Below is a small trained network, with its code and all its weights. Each question gives an input and a class and asks what happens when units are switched off, that is, made to give their printed mean instead of their output.

import numpy as np


def w(rows, s, z=0):
    codes = np.array(rows[::2]) - 128.0
    scale = np.full(codes.shape[1], s)
    scale[-1] = z or s
    return codes * scale


def norm(h):
    return h / np.sqrt((h * h).mean(-1, keepdims=True) + 1e-5)


def f(y):
    return y / 2 * (1 + np.tanh(0.7978845608 * (y + 0.044715 * y**3)))


def log_softmax(a):
    a = a - a.max(-1, keepdims=True)
    return a - np.log(np.exp(a).sum(-1, keepdims=True))


def net(x, mask):
    res = np.array(x, float).reshape(1, 6) / 4 @ E
    u = 0
    for l in range(4):
        y = f(norm(res) @ A[l][:, :-1].T + A[l][:, -1])
        res = res + np.where(mask[u : u + 6], y, B[l][:, -1]) @ B[l][:, :-1]
        u += 6
    return log_softmax(norm(res)[-1] @ U[:, :-1].T + U[:, -1])


A, B = {}, {}
E = w([
[192,179,119,83,163,4,167,85],'x0',
[92,115,53,113,61,94,137,110],'x1',
[88,183,158,159,98,105,179,163],'x2',
[129,127,124,125,126,128,131,131],'x3',
[36,104,131,118,186,56,86,188],'x4',
[92,154,154,3,103,156,137,156],'x5',
],0.0035)
A[0] = w([
[62,113,172,170,97,199,113,120,80],'0.n0',
[152,133,124,253,133,104,114,147,46],'0.n1',
[168,163,106,132,56,150,155,119,123],'0.n2',
[95,209,187,208,52,92,232,237,36],'0.n3',
[53,71,46,115,19,76,153,65,4],'0.n4',
[51,115,144,158,94,165,132,158,31],'0.n5',
],0.0044,0.003)
B[0] = w([
[141,116,111,126,145,132,162,121,198],'0.n0',
[143,82,134,132,84,98,132,140,144],'0.n1',
[99,143,138,129,130,148,140,67,206],'0.n2',
[137,129,109,95,136,135,2,55,255],'0.n3',
[216,195,169,141,111,127,76,250,209],'0.n4',
[102,107,131,129,147,164,151,124,136],'0.n5',
],0.0083,0.0012)
A[1] = w([
[105,178,143,145,133,96,159,95,194],'1.n0',
[220,106,93,115,153,153,64,160,132],'1.n1',
[116,204,127,142,134,89,163,156,62],'1.n2',
[136,98,116,133,138,129,55,78,122],'1.n3',
[169,136,45,119,66,160,190,101,112],'1.n4',
[160,152,255,151,197,156,101,139,1],'1.n5',
],0.0061,0.0032)
B[1] = w([
[148,71,114,109,150,154,168,89,222],'1.n0',
[124,129,140,65,119,150,52,97,254],'1.n1',
[144,134,106,82,172,128,106,104,122],'1.n2',
[87,166,119,79,121,150,89,59,204],'1.n3',
[123,150,254,166,191,137,118,122,237],'1.n4',
[172,188,165,149,105,133,74,173,163],'1.n5',
],0.0071,0.0016)
A[2] = w([
[183,135,156,149,227,163,70,137,110],'2.n0',
[173,72,106,253,158,91,72,94,74],'2.n1',
[22,174,145,171,228,57,81,185,1],'2.n2',
[83,136,163,12,190,176,122,117,222],'2.n3',
[141,217,114,193,28,100,171,121,143],'2.n4',
[102,185,153,51,157,171,178,177,60],'2.n5',
],0.0054,0.0019)
B[2] = w([
[86,198,144,104,63,92,150,129,181],'2.n0',
[134,139,44,82,11,115,182,156,165],'2.n1',
[185,82,178,2,81,205,143,83,161],'2.n2',
[142,92,59,208,78,70,96,96,255],'2.n3',
[158,90,157,31,135,182,67,137,129],'2.n4',
[205,112,61,173,23,117,157,114,163],'2.n5',
],0.006,0.0047)
A[3] = w([
[111,41,95,14,173,123,77,159,175],'3.n0',
[163,30,80,86,129,119,183,206,222],'3.n1',
[202,178,95,104,190,62,120,81,249],'3.n2',
[161,216,176,85,92,129,78,254,57],'3.n3',
[112,95,96,184,103,194,69,152,105],'3.n4',
[77,124,108,174,138,246,108,157,92],'3.n5',
],0.0055,0.0018)
B[3] = w([
[144,180,176,151,119,211,156,64,214],'3.n0',
[204,152,183,211,150,150,151,97,190],'3.n1',
[36,97,132,134,179,167,124,242,253],'3.n2',
[134,185,165,239,132,98,58,195,189],'3.n3',
[84,182,142,76,166,13,155,158,200],'3.n4',
[160,97,107,76,254,87,147,181,175],'3.n5',
],0.0067,0.0037)
U = w([
[98,89,119,103,255,84,197,190,122],'0',
[182,215,190,139,94,111,64,214,96],'1',
[109,128,135,183,127,117,129,94,255],'2',
[166,129,220,119,128,208,165,23,92],'3',
[77,132,80,69,122,124,51,69,93],'4',
[185,92,55,149,19,75,191,117,75],'5',
],0.0097,0.0098)

Each question gives the input, the list of numbers given to net, and the class t.
The units are the neurons (one row each of A and B). Each row of codes is followed by its name. A weight is (code - 128) times the scale printed after its matrix; where a second scale follows, it is the last column's (A, B and U).
mask holds one flag per neuron, layer by layer. A switched-off neuron (its flag False) gives its mean, the last column of its row in B, instead of its output. The means were averaged over made-up inputs and are rounded, as every weight is.
A unit's drop is (log p(t) with every unit on - log p(t) with that unit switched off) / (log p(t) with every unit on - log p(t) with every unit switched off).
The circuit of an input: a set's keep is (log p(t) with only the set's units on - log p(t) with every unit switched off) / (log p(t) with every unit on - log p(t) with every unit switched off). Starting from the 12 units with the biggest drops (on a tie, the unit counted first), units are removed one at a time, each time the one whose removal leaves the highest keep (on an exact tie, the one counted first), for as long as the keep stays at least 0.8.
units of the circuit, in order: the units of the circuit, biggest drop first
most important unit: the unit with the biggest drop
top k neurons: the k neurons with the biggest drops, biggest first
k most important neurons of layer l: the k neurons of layer l with the biggest drops, biggest first
input [1,-8,-3,-6,-7,-4], class 1: most important unit	1.n5
input [4,4,-1,1,7,2], class 3: top 2 neurons	2.n2, 3.n0
input [-8,5,7,-8,5,-6], class 0: top 2 neurons	3.n5, 2.n3
input [8,-7,8,6,-7,7], class 0: units of the circuit, in order	3.n2, 0.n4, 1.n0, 3.n0
input [8,5,-3,7,3,8], class 0: 2 most important neurons of layer 3	3.n2, 3.n3
input [6,8,6,-6,-8,0], class 1: 3 most important neurons of layer 2	2.n2, 2.n4, 2.n3
input [-6,0,5,-3,8,4], class 3: units of the circuit, in order	2.n2, 3.n0
input [5,-5,-8,6,1,-7], class 4: 3 most important neurons of layer 2	2.n1, 2.n5, 2.n3
input [-6,5,3,6,5,1], class 0: units of the circuit, in order	3.n5, 0.n5
input [2,7,-5,-6,-2,-7], class 1: units of the circuit, in order	0.n4, 2.n3
input [-1,7,5,0,7,-5], class 1: top 3 neurons	0.n4, 3.n3, 0.n2
input [-1,5,2,-4,-8,-7], class 3: units of the circuit, in order	2.n3, 2.n4
input [-7,0,6,-6,-5,-7], class 0: units of the circuit, in order	3.n5, 2.n3, 3.n4
input [-2,-3,-2,-6,7,7], class 3: units of the circuit, in order	3.n0
input [0,5,6,-5,5,2], class 4: top 3 neurons	0.n3, 1.n5, 3.n1
input [5,7,-7,-6,4,5], class 1: top 2 neurons	0.n4, 0.n3
input [-4,5,1,6,-7,-7], class 3: units of the circuit, in order	2.n3, 1.n4
input [0,2,2,-3,-7,8], class 5: top 3 neurons	2.n5, 2.n3, 3.n0
input [7,5,8,-5,6,-5], class 4: top 3 neurons	0.n3, 0.n0, 3.n5
input [0,-7,1,-2,8,-3], class 3: most important neuron of layer 1	1.n4
input [-5,1,-4,2,2,6], class 5: top 3 neurons	2.n3, 2.n5, 3.n2
input [4,-5,1,-5,-2,8], class 5: top 2 neurons	2.n5, 0.n4
input [-7,-3,-7,6,5,1], class 0: top 3 neurons	3.n5, 0.n3, 3.n4
